Below are the code and all the weights of a small trained network. Each question names an input and a class and asks about switching units off, where a switched-off unit gives its printed mean instead of its output.

import numpy as np


def w(rows, s, z=0):
    codes = np.array(rows[::2]) - 128.0
    scale = np.full(codes.shape[1], s)
    scale[-1] = z or s
    return codes * scale


def norm(h):
    return h / np.sqrt((h * h).mean(-1, keepdims=True) + 1e-5)


def f(y):
    return np.maximum(y, 0)


def log_softmax(a):
    a = a - a.max(-1, keepdims=True)
    return a - np.log(np.exp(a).sum(-1, keepdims=True))


def net(x, mask):
    res = np.array(x, float).reshape(1, 4) / 4 @ E
    u = 0
    for l in range(4):
        y = f(norm(res) @ A[l][:, :-1].T + A[l][:, -1])
        res = res + np.where(mask[u : u + 9], y, B[l][:, -1]) @ B[l][:, :-1]
        u += 9
    return log_softmax(norm(res)[-1] @ U[:, :-1].T + U[:, -1])


A, B = {}, {}
E = w([
[126,126,68,116,129,222],'x0',
[38,154,117,255,73,129],'x1',
[98,129,110,65,59,111],'x2',
[124,70,212,127,80,197],'x3',
],0.008)
A[0] = w([
[65,146,206,110,171,61,30],'L0N0',
[128,180,128,102,113,254,103],'L0N1',
[151,83,142,201,224,152,3],'L0N2',
[98,157,58,102,180,181,142],'L0N3',
[185,80,98,172,101,127,59],'L0N4',
[200,55,182,170,99,125,85],'L0N5',
[147,115,115,129,114,119,100],'L0N6',
[118,247,168,89,94,181,150],'L0N7',
[121,113,123,202,90,142,111],'L0N8',
],0.0065,0.0064)
B[0] = w([
[199,40,138,125,110,2,154],'L0N0',
[174,56,49,177,133,81,238],'L0N1',
[232,187,170,239,233,114,158],'L0N2',
[154,61,96,161,140,76,254],'L0N3',
[182,189,108,62,76,168,128],'L0N4',
[116,68,113,148,157,121,201],'L0N5',
[108,137,137,156,149,145,128],'L0N6',
[126,81,104,111,128,78,202],'L0N7',
[55,126,139,105,197,100,227],'L0N8',
],0.0071,0.0026)
A[1] = w([
[137,148,69,120,176,225,107],'L1N0',
[71,92,128,162,136,102,178],'L1N1',
[115,101,164,117,131,71,23],'L1N2',
[107,141,254,102,112,177,60],'L1N3',
[187,88,137,106,126,102,215],'L1N4',
[101,180,71,93,130,115,178],'L1N5',
[166,213,173,169,186,192,4],'L1N6',
[166,194,211,153,114,103,77],'L1N7',
[149,157,101,108,38,122,14],'L1N8',
],0.0085,0.0038)
B[1] = w([
[182,103,159,133,104,54,177],'L1N0',
[111,123,192,92,179,142,231],'L1N1',
[148,72,72,177,114,39,155],'L1N2',
[177,75,24,140,104,166,160],'L1N3',
[2,152,224,146,167,117,255],'L1N4',
[126,118,182,123,95,144,190],'L1N5',
[206,143,164,203,212,191,145],'L1N6',
[173,94,149,180,82,54,157],'L1N7',
[110,125,153,84,76,96,137],'L1N8',
],0.0071,0.0054)
A[2] = w([
[202,191,158,164,131,146,5],'L2N0',
[177,107,130,99,139,112,101],'L2N1',
[120,86,183,126,118,142,214],'L2N2',
[193,138,155,67,169,154,4],'L2N3',
[140,173,72,187,105,196,148],'L2N4',
[156,254,62,118,158,89,2],'L2N5',
[103,187,128,124,170,43,187],'L2N6',
[185,190,135,128,97,72,229],'L2N7',
[171,76,26,121,130,227,114],'L2N8',
],0.0095,0.0023)
B[2] = w([
[116,77,137,174,198,168,143],'L2N0',
[154,145,147,130,125,91,170],'L2N1',
[148,145,86,108,184,142,229],'L2N2',
[100,217,194,122,165,144,172],'L2N3',
[123,135,157,145,127,64,152],'L2N4',
[201,140,71,133,97,202,162],'L2N5',
[156,89,72,122,150,186,255],'L2N6',
[150,94,116,155,95,157,179],'L2N7',
[162,113,178,161,108,2,170],'L2N8',
],0.0099,0.0062)
A[3] = w([
[127,81,199,151,102,162,109],'L3N0',
[64,151,86,2,13,107,121],'L3N1',
[44,221,148,173,122,143,19],'L3N2',
[138,60,221,131,103,206,121],'L3N3',
[126,203,77,175,142,97,110],'L3N4',
[196,117,168,89,182,95,156],'L3N5',
[147,89,102,160,128,134,39],'L3N6',
[168,177,134,170,182,170,3],'L3N7',
[57,115,111,248,94,151,156],'L3N8',
],0.0093,0.0019)
B[3] = w([
[219,140,77,94,70,141,175],'L3N0',
[168,107,214,246,184,181,183],'L3N1',
[139,167,154,67,137,142,154],'L3N2',
[143,142,23,139,124,149,194],'L3N3',
[180,105,138,74,89,154,163],'L3N4',
[76,182,124,129,71,112,255],'L3N5',
[86,112,141,101,112,125,172],'L3N6',
[69,82,187,144,33,163,183],'L3N7',
[133,178,155,51,143,101,229],'L3N8',
],0.011,0.0068)
U = w([
[102,234,191,19,144,151,143],'0',
[178,78,121,149,77,3,138],'1',
[175,101,206,211,149,208,133],'2',
[200,111,8,83,81,220,132],'3',
[19,83,97,134,169,168,136],'4',
[81,203,61,195,112,140,2],'5',
[81,206,59,198,111,140,2],'6',
[83,195,67,189,111,141,22],'7',
],0.019,0.03)

Each question gives the input, the list of numbers given to net, and the class t.
The units are the neurons (one row each of A and B). Each row of codes is followed by its name. A weight is (code - 128) times the scale printed after its matrix; where a second scale follows, it is the last column's (A, B and U).
mask holds one flag per neuron, layer by layer. A switched-off neuron (its flag False) gives its mean, the last column of its row in B, instead of its output. The means were averaged over made-up inputs and are rounded, as every weight is.
A unit's drop is (log p(t) with every unit on - log p(t) with that unit switched off) / (log p(t) with every unit on - log p(t) with every unit switched off).
The circuit of an input: a set's keep is (log p(t) with only the set's units on - log p(t) with every unit switched off) / (log p(t) with every unit on - log p(t) with every unit switched off). Starting from the 12 units with the biggest drops (on a tie, the unit counted first), units are removed one at a time, each time the one whose removal leaves the highest keep (on an exact tie, the one counted first), for as long as the keep stays at least 0.8.
units of the circuit, in order: the units of the circuit, biggest drop first
most important unit: the unit with the biggest drop
top k neurons: the k neurons with the biggest drops, biggest first
k most important neurons of layer l: the k neurons of layer l with the biggest drops, biggest first
drop of u: that unit's drop, to one decimal
input [-7,-2,-1,-8], class 3: most important unit -> L2N6
input [-3,7,-5,-8], class 3: units of the circuit, in order -> (L2N5; L2N6; L3N4)
input [8,-2,-6,6], class 1: units of the circuit, in order -> (L2N8; L0N1)
input [2,-6,-4,8], class 3: 2 most important neurons of layer 3 -> (L3N3; L3N8)
input [4,-5,5,-1], class 0: top 2 neurons -> (L3N5; L2N3)
input [8,-8,-3,-5], class 0: top 3 neurons -> (L2N3; L1N4; L3N5)
input [8,3,3,-8], class 1: units of the circuit, in order -> (L2N8; L1N4)
input [6,2,-5,-6], class 1: units of the circuit, in order -> (L1N4; L2N8)
input [3,-6,0,8], class 3: top 3 neurons -> (L3N3; L1N4; L3N8)
input [8,-4,-8,-3], class 1: top 2 neurons -> (L2N8; L0N3)
input [8,8,-4,7], class 0: top 2 neurons -> (L3N8; L2N6)
input [3,2,7,-6], class 2: top 2 neurons -> (L3N1; L1N5)
input [-8,-4,-8,4], class 1: units of the circuit, in order -> (L3N1; L1N2)
input [-5,-7,-6,-8], class 3: most important unit -> L2N5
input [8,7,6,-4], class 1: 3 most important neurons of layer 0 -> (L0N3; L0N1; L0N7)
input [5,-5,-6,-6], class 2: 3 most important neurons of layer 0 -> (L0N8; L0N7; L0N1)
input [0,-3,4,-3], class 2: top 2 neurons -> (L3N1; L1N1)
input [1,3,1,3], class 4: 3 most important neurons of layer 2 -> (L2N2; L2N3; L2N7)
input [8,8,8,-8], class 0: top 3 neurons -> (L3N8; L1N5; L3N2)
input [4,-1,-1,5], class 3: units of the circuit, in order -> (L3N3)
input [-4,0,-7,-8], class 3: top 3 neurons -> (L2N5; L2N6; L3N1)
input [-6,-2,0,-7], class 3: top 2 neurons -> (L2N6; L2N5)
input [-4,-2,6,5], class 2: top 2 neurons -> (L3N1; L2N6)
input [6,3,8,-1], class 2: top 2 neurons -> (L3N1; L1N8)
input [2,0,4,-2], class 2: 3 most important neurons of layer 0 -> (L0N8; L0N2; L0N5)
input [4,5,2,-1], class 0: drop of L3N8 -> 0.1
input [-1,4,8,-4], class 2: drop of L3N1 -> 1.1
input [-6,7,0,4], class 0: drop of L3N8 -> 1.5
input [8,0,6,1], class 1: units of the circuit, in order -> (L2N8)
input [0,-1,-1,-5], class 3: drop of L2N5 -> 0.1
